Here is a tiny trained network, its code and every weight. The questions are about switching its units off for an input and a target symbol, where a switched-off unit gives its printed mean instead of its output.

import numpy as np


def w(rows, s, z=0):
    codes = np.array(rows[::2]) - 128.0
    scale = np.full(codes.shape[1], s)
    scale[-1] = z or s
    return codes * scale


def norm(h):
    return h / np.sqrt((h * h).mean(-1, keepdims=True) + 1e-5)


def f(y):
    return y / 2 * (1 + np.tanh(0.7978845608 * (y + 0.044715 * y**3)))


def softmax(a):
    e = np.exp(a - a.max(-1, keepdims=True))
    return e / e.sum(-1, keepdims=True)


def log_softmax(a):
    a = a - a.max(-1, keepdims=True)
    return a - np.log(np.exp(a).sum(-1, keepdims=True))


def net(x, mask):
    ids = ['αβγδμξπτψω'.index(c) for c in x.split()]
    T = len(ids)
    res = E[ids] + P[:T]
    q, k, v = (norm(res) @ M[0].T for M in (Q, K, V))
    z = softmax(np.where(np.tri(T) > 0, q @ k.T / 4**0.5, -1e9)) @ v
    res = res + np.where(mask[0], z, O[0][:, -1]) @ O[0][:, :-1]
    y = f(norm(res) @ A[0][:, :-1].T + A[0][:, -1])
    res = res + np.where(mask[1:9], y, B[0][:, -1]) @ B[0][:, :-1]
    return log_softmax(norm(res)[-1] @ U[:, :-1].T + U[:, -1])


Q, K, V, O, A, B = {}, {}, {}, {}, {}, {}
E = w([
[62,28,152,170,169],'α',
[140,75,95,152,211],'β',
[131,94,146,106,197],'γ',
[105,78,153,124,196],'δ',
[85,72,157,119,182],'μ',
[100,85,159,105,191],'ξ',
[105,98,160,88,190],'π',
[78,69,178,92,162],'τ',
[154,127,100,51,188],'ψ',
[118,57,8,125,140],'ω',
],0.011)
P = w([
[113,118,114,83,155],'0',
[74,125,82,124,183],'1',
[158,35,147,83,228],'2',
[77,152,146,94,101],'3',
[36,162,68,102,184],'4',
[202,50,148,121,200],'5',
[83,193,154,114,95],'6',
[24,203,72,106,193],'7',
[242,84,147,148,164],'8',
[68,223,167,147,96],'9',
[10,236,104,162,186],'10',
[224,96,168,68,60],'11',
],0.011)
Q[0] = w([
[197,98,210,142,139],'h1',
[58,173,6,102,174],'h1',
[146,119,148,162,169],'h1',
[184,125,91,170,93],'h1',
],0.019)
K[0] = w([
[66,208,82,116,102],'h1',
[252,29,160,104,122],'h1',
[120,157,105,88,101],'h1',
[92,103,110,82,206],'h1',
],0.015)
V[0] = w([
[163,143,65,190,197],'h1',
[116,177,186,69,74],'h1',
[104,254,222,196,195],'h1',
[11,47,144,242,191],'h1',
],0.0082)
O[0] = w([
[212,8,137,146,93,149],'h1',
[101,174,75,108,168,54],'h1',
[103,94,154,128,218,50],'h1',
[146,141,197,235,133,254],'h1',
],0.011,0.0067)
A[0] = w([
[135,145,166,118,8,191],'n1',
[65,123,143,168,71,176],'n2',
[118,222,210,70,82,14],'n3',
[182,20,145,93,171,206],'n4',
[125,94,122,111,208,88],'n5',
[84,148,154,117,138,227],'n6',
[121,106,184,92,208,212],'n7',
[89,85,102,39,175,254],'n8',
],0.016,0.003)
B[0] = w([
[162,132,23,155,124,198],'n1',
[141,137,134,62,131,208],'n2',
[63,185,54,158,238,164],'n3',
[175,222,164,102,209,245],'n4',
[101,83,95,9,123,157],'n5',
[164,202,93,173,142,175],'n6',
[100,52,62,137,102,216],'n7',
[80,157,213,123,23,160],'n8',
],0.012,0.011)
U = w([
[144,137,168,205,101,167],'α',
[237,206,170,135,133,79],'β',
[151,145,117,1,167,48],'γ',
[138,47,144,132,207,89],'δ',
[115,52,137,189,131,166],'μ',
[118,49,96,113,153,113],'ξ',
[95,78,117,101,109,180],'π',
[97,180,97,150,172,134],'τ',
[126,145,184,111,88,254],'ψ',
[191,111,63,120,93,135],'ω',
],0.016,0.0063)

Each question gives the input, a string of symbols that net reads in full, and the target symbol t.
The units are the heads (4 rows each of Q, K, V and O) and the neurons (one row each of A and B). Each row of codes is followed by its name. A weight is (code - 128) times the scale printed after its matrix; where a second scale follows, it is the last column's (O, A, B and U).
mask holds one flag per unit, heads first, then neurons. A switched-off unit (its flag False) gives its mean, the last column of its rows in O or B, instead of its output. The means were averaged over made-up inputs and are rounded, as every weight is.
A unit's drop is (log p(t) with every unit on - log p(t) with that unit switched off) / (log p(t) with every unit on - log p(t) with every unit switched off).
The circuit of an input: a set's keep is (log p(t) with only the set's units on - log p(t) with every unit switched off) / (log p(t) with every unit on - log p(t) with every unit switched off). Starting from all 9 units, units are removed one at a time, each time the one whose removal leaves the highest keep (on an exact tie, the one counted first), for as long as the keep stays at least 0.8.
circuit, biggest first: the units of the circuit, biggest drop first
k most important neurons: the k neurons with the biggest drops, biggest first
drop when u is switched off: that unit's drop, to one decimal
input τ ω ψ τ τ, target ψ: circuit, biggest first	(n8; h1)
input τ μ μ τ δ, target μ: circuit, biggest first	(n4; h1)
input ψ τ ψ π, target τ: circuit, biggest first	(n3)
input τ δ τ τ μ τ τ μ ω δ α, target ω: circuit, biggest first	(h1; n1)
input μ ψ τ τ ω τ τ ξ ξ δ ψ ξ, target γ: 3 most important neurons	(n4; n5; n7)
input ω π ω γ τ τ ξ ω ψ δ τ, target ψ: circuit, biggest first	(h1; n8)
input τ π τ τ ψ ψ, target γ: 2 most important neurons	(n4; n5)
input α ψ ω ψ μ τ, target γ: circuit, biggest first	(n5; h1)
input τ π π ψ ω, target π: circuit, biggest first	(n4; n1; n6)
input δ ψ α, target γ: circuit, biggest first	(n4; n5)
input τ ξ π τ ω δ π π δ γ ω, target δ: 2 most important neurons	(n8; n6)
input ω ω α ψ γ, target α: circuit, biggest first	(h1; n4)
input π μ δ τ ξ τ τ ψ μ, target γ: circuit, biggest first	(h1; n5)
input τ α μ ω τ, target μ: 2 most important neurons	(n4; n5)
input ω τ ψ, target β: circuit, biggest first	(h1; n4)
input ω τ μ ω α, target μ: 4 most important neurons	(n4; n8; n3; n5)
input δ ω ψ τ ψ ω τ β μ, target δ: 4 most important neurons	(n7; n6; n2; n8)
input τ τ ω τ β τ ξ τ α, target δ: circuit, biggest first	(h1; n5)
input τ δ τ τ ω α τ τ τ ω, target ω: 3 most important neurons	(n4; n1; n3)
input τ τ α τ μ π γ ψ ξ μ ξ, target ξ: most important neuron	(n4)
input τ ξ ω ω ω τ β τ ω ω δ, target ω: 2 most important neurons	(n1; n4)
input ω ω μ π τ α τ τ ξ ξ μ, target ξ: 2 most important neurons	(n4; n8)
input ψ ω μ, target β: circuit, biggest first	(n4)
input π π ω τ ψ π γ τ γ β π, target γ: 3 most important neurons	(n4; n6; n1)
input τ δ β β γ ω δ β δ ω π, target δ: 2 most important neurons	(n1; n8)
input τ δ ω ω ω τ ω ω ω τ τ, target ω: drop when n1 is switched off	0.2
input τ ψ α ψ μ, target α: drop when n4 is switched off	0.3
input τ π γ ψ δ ω τ β ψ τ ξ, target ψ: drop when h1 is switched off	1.0
input π τ τ τ ψ ω ω ψ, target ω: drop when n3 is switched off	0.0
